Below are the code and all the weights of a small trained network. Each question names an input and a target symbol and asks about switching units off, where a switched-off unit gives its printed mean instead of its output.

import numpy as np


def w(rows, s, z=0):
    codes = np.array(rows[::2]) - 128.0
    scale = np.full(codes.shape[1], s)
    scale[-1] = z or s
    return codes * scale


def norm(h):
    return h / np.sqrt((h * h).mean(-1, keepdims=True) + 1e-5)


def f(y):
    return np.maximum(y, 0)


def softmax(a):
    e = np.exp(a - a.max(-1, keepdims=True))
    return e / e.sum(-1, keepdims=True)


def log_softmax(a):
    a = a - a.max(-1, keepdims=True)
    return a - np.log(np.exp(a).sum(-1, keepdims=True))


def net(x, mask):
    ids = ['ΓΦΨΩβεζλ'.index(c) for c in x.split()]
    T = len(ids)
    res = E[ids] + P[:T]
    u = 0
    for l in range(2):
        r = norm(res)
        for j in range(2):
            rows = slice(3 * j, 3 * j + 3)
            q, k, v = (r @ M[l][rows].T for M in (Q, K, V))
            z = softmax(np.where(np.tri(T) > 0, q @ k.T / 3**0.5, -1e9)) @ v
            o = O[l][rows]
            res = res + np.where(mask[u + j], z, o[:, -1]) @ o[:, :-1]
        u += 2
        y = f(norm(res) @ A[l][:, :-1].T + A[l][:, -1])
        res = res + np.where(mask[u : u + 8], y, B[l][:, -1]) @ B[l][:, :-1]
        u += 8
    return log_softmax(norm(res)[-1] @ U[:, :-1].T + U[:, -1])


Q, K, V, O, A, B = {}, {}, {}, {}, {}, {}
E = w([
[102,109,153],'Γ',
[109,141,123],'Φ',
[69,117,255],'Ψ',
[111,133,122],'Ω',
[118,199,76],'β',
[165,135,151],'ε',
[116,148,106],'ζ',
[139,89,156],'λ',
],0.033)
P = w([
[184,164,125],'0',
[66,255,229],'1',
[181,160,114],'2',
[57,227,214],'3',
[176,162,104],'4',
[36,211,207],'5',
[169,162,98],'6',
[31,186,198],'7',
[153,164,87],'8',
[124,169,243],'9',
[140,142,79],'10',
[32,111,180],'11',
[151,131,93],'12',
],0.0099)
Q[0] = w([
[92,128,140],'0.h1',
[254,65,75],'0.h1',
[98,71,125],'0.h1',
[148,68,59],'0.h2',
[96,106,184],'0.h2',
[203,69,58],'0.h2',
],0.023)
K[0] = w([
[115,102,130],'0.h1',
[244,219,246],'0.h1',
[154,115,199],'0.h1',
[162,220,212],'0.h2',
[83,2,172],'0.h2',
[187,244,161],'0.h2',
],0.018)
V[0] = w([
[188,78,208],'0.h1',
[85,113,45],'0.h1',
[171,114,202],'0.h1',
[220,238,114],'0.h2',
[1,43,92],'0.h2',
[40,56,88],'0.h2',
],0.01)
O[0] = w([
[190,221,138,55],'0.h1',
[68,140,157,120],'0.h1',
[181,158,124,105],'0.h1',
[186,3,166,3],'0.h2',
[185,212,138,224],'0.h2',
[171,180,117,172],'0.h2',
],0.0068,0.0041)
A[0] = w([
[64,152,242,98],'0.n1',
[167,74,73,3],'0.n2',
[22,184,123,102],'0.n3',
[241,243,80,55],'0.n4',
[150,49,214,133],'0.n5',
[155,177,58,126],'0.n6',
[188,95,2,165],'0.n7',
[199,116,235,103],'0.n8',
],0.011,0.0042)
B[0] = w([
[116,182,61,222],'0.n1',
[64,150,14,137],'0.n2',
[180,150,232,253],'0.n3',
[78,251,197,219],'0.n4',
[170,210,205,169],'0.n5',
[145,166,160,175],'0.n6',
[233,166,50,164],'0.n7',
[91,70,156,161],'0.n8',
],0.015,0.0075)
Q[1] = w([
[232,49,163],'1.h1',
[114,175,172],'1.h1',
[62,138,124],'1.h1',
[225,109,145],'1.h2',
[114,181,121],'1.h2',
[204,5,124],'1.h2',
],0.016)
K[1] = w([
[16,106,122],'1.h1',
[114,176,129],'1.h1',
[178,130,115],'1.h1',
[193,176,191],'1.h2',
[126,185,114],'1.h2',
[250,207,156],'1.h2',
],0.02)
V[1] = w([
[120,150,184],'1.h1',
[2,84,164],'1.h1',
[190,188,121],'1.h1',
[123,123,71],'1.h2',
[65,110,100],'1.h2',
[186,178,50],'1.h2',
],0.0096)
O[1] = w([
[110,54,113,223],'1.h1',
[2,193,110,37],'1.h1',
[193,59,103,254],'1.h1',
[60,146,164,59],'1.h2',
[8,151,123,70],'1.h2',
[145,83,196,99],'1.h2',
],0.0082,0.0047)
A[1] = w([
[145,158,89,65],'1.n1',
[110,95,191,2],'1.n2',
[108,78,135,154],'1.n3',
[145,250,134,154],'1.n4',
[200,55,98,55],'1.n5',
[143,66,181,137],'1.n6',
[132,96,80,74],'1.n7',
[116,106,106,150],'1.n8',
],0.016,0.005)
B[1] = w([
[197,96,126,134],'1.n1',
[7,84,212,135],'1.n2',
[126,43,110,135],'1.n3',
[121,57,94,255],'1.n4',
[10,157,150,152],'1.n5',
[231,135,81,146],'1.n6',
[71,156,112,135],'1.n7',
[162,133,149,132],'1.n8',
],0.016,0.017)
U = w([
[107,229,138,147],'Γ',
[108,121,45,253],'Φ',
[84,66,122,148],'Ψ',
[3,100,63,113],'Ω',
[183,107,146,136],'β',
[181,117,129,59],'ε',
[46,94,188,79],'ζ',
[105,45,139,89],'λ',
],0.021,0.0055)

Each question gives the input, a string of symbols that net reads in full, and the target symbol t.
The units are the heads (3 rows each of Q, K, V and O) and the neurons (one row each of A and B). Each row of codes is followed by its name. A weight is (code - 128) times the scale printed after its matrix; where a second scale follows, it is the last column's (O, A, B and U).
mask holds one flag per unit, layer by layer, with each layer's heads first. A switched-off unit (its flag False) gives its mean, the last column of its rows in O or B, instead of its output. The means were averaged over made-up inputs and are rounded, as every weight is.
A unit's drop is (log p(t) with every unit on - log p(t) with that unit switched off) / (log p(t) with every unit on - log p(t) with every unit switched off).
The circuit of an input: a set's keep is (log p(t) with only the set's units on - log p(t) with every unit switched off) / (log p(t) with every unit on - log p(t) with every unit switched off). Starting from the 12 units with the biggest drops (on a tie, the unit counted first), units are removed one at a time, each time the one whose removal leaves the highest keep (on an exact tie, the one counted first), for as long as the keep stays at least 0.8.
circuit, biggest first: the units of the circuit, biggest drop first
most important unit: the unit with the biggest drop
k most important neurons: the k neurons with the biggest drops, biggest first
top k neurons in layer l: the k neurons of layer l with the biggest drops, biggest first
which heads matter: for each layer, one digit per head in row order, 1 if its drop is at least 0.15 and else 0, layers parted by /
input ζ ε Φ Φ Ω λ β Φ β ζ, target β: circuit, biggest first -> 1.h1
input Γ β λ Φ, target λ: circuit, biggest first -> 0.n4; 1.n4
input ζ Γ ζ ζ ζ Ω, target ζ: 3 most important neurons -> 0.n3; 0.n7; 0.n2
input β λ λ Ω ζ β, target ζ: 3 most important neurons -> 0.n2; 0.n3; 1.n2
input Φ Γ Ψ Γ ζ, target Ω: top 2 neurons in layer 0 -> 0.n3; 0.n5
input Φ Ω Γ Γ ε Ψ ε ε Γ ζ Γ Γ Ω, target λ: 2 most important neurons -> 1.n6; 0.n1
input β Γ Γ ζ β ε Ψ Φ Γ Ψ, target Γ: top 2 neurons in layer 0 -> 0.n1; 0.n7
input Ψ ε Γ λ β β Ω Γ ε β λ ζ, target λ: which heads matter -> 10 / 11
input Γ Γ Φ ζ β Γ ζ ζ, target ζ: 2 most important neurons -> 0.n3; 0.n2
input ζ β Ω β, target Ω: circuit, biggest first -> 0.h1; 0.h2
input ζ ε Ψ Ω λ ζ Γ Ψ Γ β β Ω, target β: top 4 neurons in layer 0 -> 0.n7; 0.n3; 0.n5; 0.n4
input Γ Γ Φ Γ β β ε Γ Γ ζ β Ω, target β: top 2 neurons in layer 1 -> 1.n4; 1.n5
input Ω ε Γ ζ β Ω Γ β Φ Γ, target Φ: top 2 neurons in layer 0 -> 0.n7; 0.n1
input Γ ζ Ψ ζ Φ Γ, target Φ: 3 most important neurons -> 0.n1; 0.n4; 0.n5
input Γ ζ λ Γ, target λ: most important unit -> 0.n1
input ζ ζ Γ β Γ Γ β ζ ζ λ, target ζ: 3 most important neurons -> 0.n3; 0.n7; 0.n2
input Γ Γ Ω Γ β Γ Γ Γ ζ ζ, target ζ: 3 most important neurons -> 0.n3; 0.n5; 0.n2
input Γ Γ Φ ζ, target Φ: which heads matter -> 11 / 01
input λ Γ Γ Φ Ω Γ, target Ω: top 4 neurons in layer 0 -> 0.n1; 0.n4; 0.n7; 0.n8
input β ζ Γ Γ Γ Ω ζ ζ Γ λ β β, target β: top 2 neurons in layer 0 -> 0.n7; 0.n8
input β Ω λ Γ β Φ, target β: top 2 neurons in layer 1 -> 1.n5; 1.n6
